Below is a small trained network, with its code and all its weights. Each question gives an input and a class and asks what happens when units are switched off, that is, made to give their printed mean instead of their output.

import numpy as np


def w(rows, s, z=0):
    codes = np.array(rows[::2]) - 128.0
    scale = np.full(codes.shape[1], s)
    scale[-1] = z or s
    return codes * scale


def norm(h):
    return h / np.sqrt((h * h).mean(-1, keepdims=True) + 1e-5)


def f(y):
    return np.maximum(y, 0)


def log_softmax(a):
    a = a - a.max(-1, keepdims=True)
    return a - np.log(np.exp(a).sum(-1, keepdims=True))


def net(x, mask):
    res = np.array(x, float).reshape(1, 6) / 4 @ E
    u = 0
    for l in range(4):
        y = f(norm(res) @ A[l][:, :-1].T + A[l][:, -1])
        res = res + np.where(mask[u : u + 8], y, B[l][:, -1]) @ B[l][:, :-1]
        u += 8
    return log_softmax(norm(res)[-1] @ U[:, :-1].T + U[:, -1])


A, B = {}, {}
E = w([
[130,1,73,91],'x0',
[138,135,146,126],'x1',
[74,162,115,91],'x2',
[40,99,127,169],'x3',
[148,136,71,210],'x4',
[197,94,156,157],'x5',
],0.0077)
A[0] = w([
[183,125,190,175,248],'0.n0',
[124,157,236,86,15],'0.n1',
[210,99,66,88,129],'0.n2',
[163,134,178,34,36],'0.n3',
[103,73,194,37,66],'0.n4',
[126,69,178,83,72],'0.n5',
[133,124,3,64,91],'0.n6',
[55,231,171,57,74],'0.n7',
],0.0075,0.0012)
B[0] = w([
[25,232,98,135,196],'0.n0',
[50,94,29,156,199],'0.n1',
[136,62,80,179,209],'0.n2',
[163,134,9,144,197],'0.n3',
[189,140,204,220,214],'0.n4',
[160,106,255,71,183],'0.n5',
[162,114,52,119,208],'0.n6',
[203,115,172,201,253],'0.n7',
],0.0058,0.0047)
A[1] = w([
[82,143,154,164,105],'1.n0',
[135,185,159,54,149],'1.n1',
[192,104,104,134,101],'1.n2',
[128,74,181,84,164],'1.n3',
[153,113,134,245,31],'1.n4',
[148,162,99,147,252],'1.n5',
[177,165,144,121,73],'1.n6',
[173,191,112,90,135],'1.n7',
],0.012,0.0023)
B[1] = w([
[138,96,163,94,214],'1.n0',
[125,99,90,142,176],'1.n1',
[127,91,96,115,227],'1.n2',
[112,106,142,88,205],'1.n3',
[121,157,140,112,252],'1.n4',
[164,2,107,115,241],'1.n5',
[140,172,39,136,182],'1.n6',
[165,147,72,195,206],'1.n7',
],0.0093,0.0048)
A[2] = w([
[38,171,122,221,29],'2.n0',
[67,106,180,73,125],'2.n1',
[69,89,145,247,176],'2.n2',
[138,35,102,113,160],'2.n3',
[178,145,161,49,118],'2.n4',
[122,167,97,55,42],'2.n5',
[161,116,142,73,47],'2.n6',
[138,77,72,62,4],'2.n7',
],0.011,0.0026)
B[2] = w([
[160,93,129,85,180],'2.n0',
[104,140,160,188,187],'2.n1',
[175,255,175,54,216],'2.n2',
[132,132,91,126,255],'2.n3',
[128,125,76,136,148],'2.n4',
[71,125,104,200,131],'2.n5',
[99,87,56,74,147],'2.n6',
[81,123,116,129,201],'2.n7',
],0.008,0.0074)
A[3] = w([
[156,189,89,158,158],'3.n0',
[150,154,177,96,187],'3.n1',
[114,104,145,166,63],'3.n2',
[125,159,206,160,102],'3.n3',
[53,43,249,148,202],'3.n4',
[135,138,209,139,251],'3.n5',
[78,83,102,190,167],'3.n6',
[67,86,164,156,61],'3.n7',
],0.014,0.0021)
B[3] = w([
[108,148,72,181,244],'3.n0',
[119,138,106,97,218],'3.n1',
[132,166,104,150,137],'3.n2',
[79,136,154,99,216],'3.n3',
[66,106,191,180,254],'3.n4',
[132,141,126,78,228],'3.n5',
[248,94,110,112,208],'3.n6',
[78,147,136,162,169],'3.n7',
],0.012,0.0056)
U = w([
[147,185,89,83,209],'0',
[116,152,136,169,194],'1',
[145,125,127,72,80],'2',
[130,106,135,103,135],'3',
[77,209,210,43,7],'4',
[114,211,152,11,33],'5',
[77,116,177,154,227],'6',
],0.013,0.0017)

Each question gives the input, the list of numbers given to net, and the class t.
The units are the neurons (one row each of A and B). Each row of codes is followed by its name. A weight is (code - 128) times the scale printed after its matrix; where a second scale follows, it is the last column's (A, B and U).
mask holds one flag per neuron, layer by layer. A switched-off neuron (its flag False) gives its mean, the last column of its row in B, instead of its output. The means were averaged over made-up inputs and are rounded, as every weight is.
A unit's drop is (log p(t) with every unit on - log p(t) with that unit switched off) / (log p(t) with every unit on - log p(t) with every unit switched off).
The circuit of an input: a set's keep is (log p(t) with only the set's units on - log p(t) with every unit switched off) / (log p(t) with every unit on - log p(t) with every unit switched off). Starting from the 12 units with the biggest drops (on a tie, the unit counted first), units are removed one at a time, each time the one whose removal leaves the highest keep (on an exact tie, the one counted first), for as long as the keep stays at least 0.8.
units of the circuit, in order: the units of the circuit, biggest drop first
unit that matters most: the unit with the biggest drop
k most important neurons: the k neurons with the biggest drops, biggest first
top k neurons in layer l: the k neurons of layer l with the biggest drops, biggest first
drop of u: that unit's drop, to one decimal
input [-4,-4,-6,1,2,4], class 5: top 2 neurons in layer 2 : [2.n2; 2.n3]
input [-3,1,-8,1,-7,4], class 4: top 2 neurons in layer 2 : [2.n3; 2.n7]
input [6,-6,-1,7,4,4], class 0: units of the circuit, in order : [3.n4; 2.n2]
input [-7,-3,7,-2,1,-5], class 1: units of the circuit, in order : [3.n0; 1.n7]
input [-5,2,-6,1,-4,3], class 4: top 2 neurons in layer 2 : [2.n2; 2.n3]
input [0,4,0,5,-8,8], class 4: units of the circuit, in order : [1.n5]
input [-1,-3,-4,2,-1,-5], class 4: 2 most important neurons : [0.n3; 0.n6]
input [3,0,-8,1,-3,-1], class 6: 2 most important neurons : [3.n4; 0.n5]
input [-1,6,-3,2,-6,6], class 4: 3 most important neurons : [0.n0; 1.n5; 0.n4]
input [-4,3,-3,4,-1,-7], class 4: 2 most important neurons : [1.n0; 1.n7]
input [0,-1,8,6,8,-6], class 5: top 2 neurons in layer 2 : [2.n2; 2.n0]
input [4,1,-3,1,-5,4], class 6: top 3 neurons in layer 0 : [0.n5; 0.n6; 0.n4]
input [3,-4,4,5,5,-1], class 0: top 2 neurons in layer 3 : [3.n4; 3.n3]
input [-5,6,-8,0,-5,8], class 0: 2 most important neurons : [3.n4; 1.n6]
input [-4,-7,-3,5,3,7], class 5: unit that matters most : 2.n2
input [-3,-2,-3,4,-7,6], class 4: top 2 neurons in layer 0 : [0.n4; 0.n0]
input [8,6,-3,5,-5,4], class 6: top 2 neurons in layer 3 : [3.n4; 3.n7]
input [-5,-7,0,3,-1,-3], class 4: top 2 neurons in layer 0 : [0.n3; 0.n6]
input [-8,7,0,-7,-7,-8], class 0: drop of 3.n4 : 0.2
input [-7,6,8,-3,-4,-3], class 0: drop of 1.n6 : 0.0
input [-7,-1,8,4,3,7], class 5: drop of 3.n4 : 0.1
input [-5,4,-5,7,-7,4], class 4: top neuron in layer 2 : [2.n2]
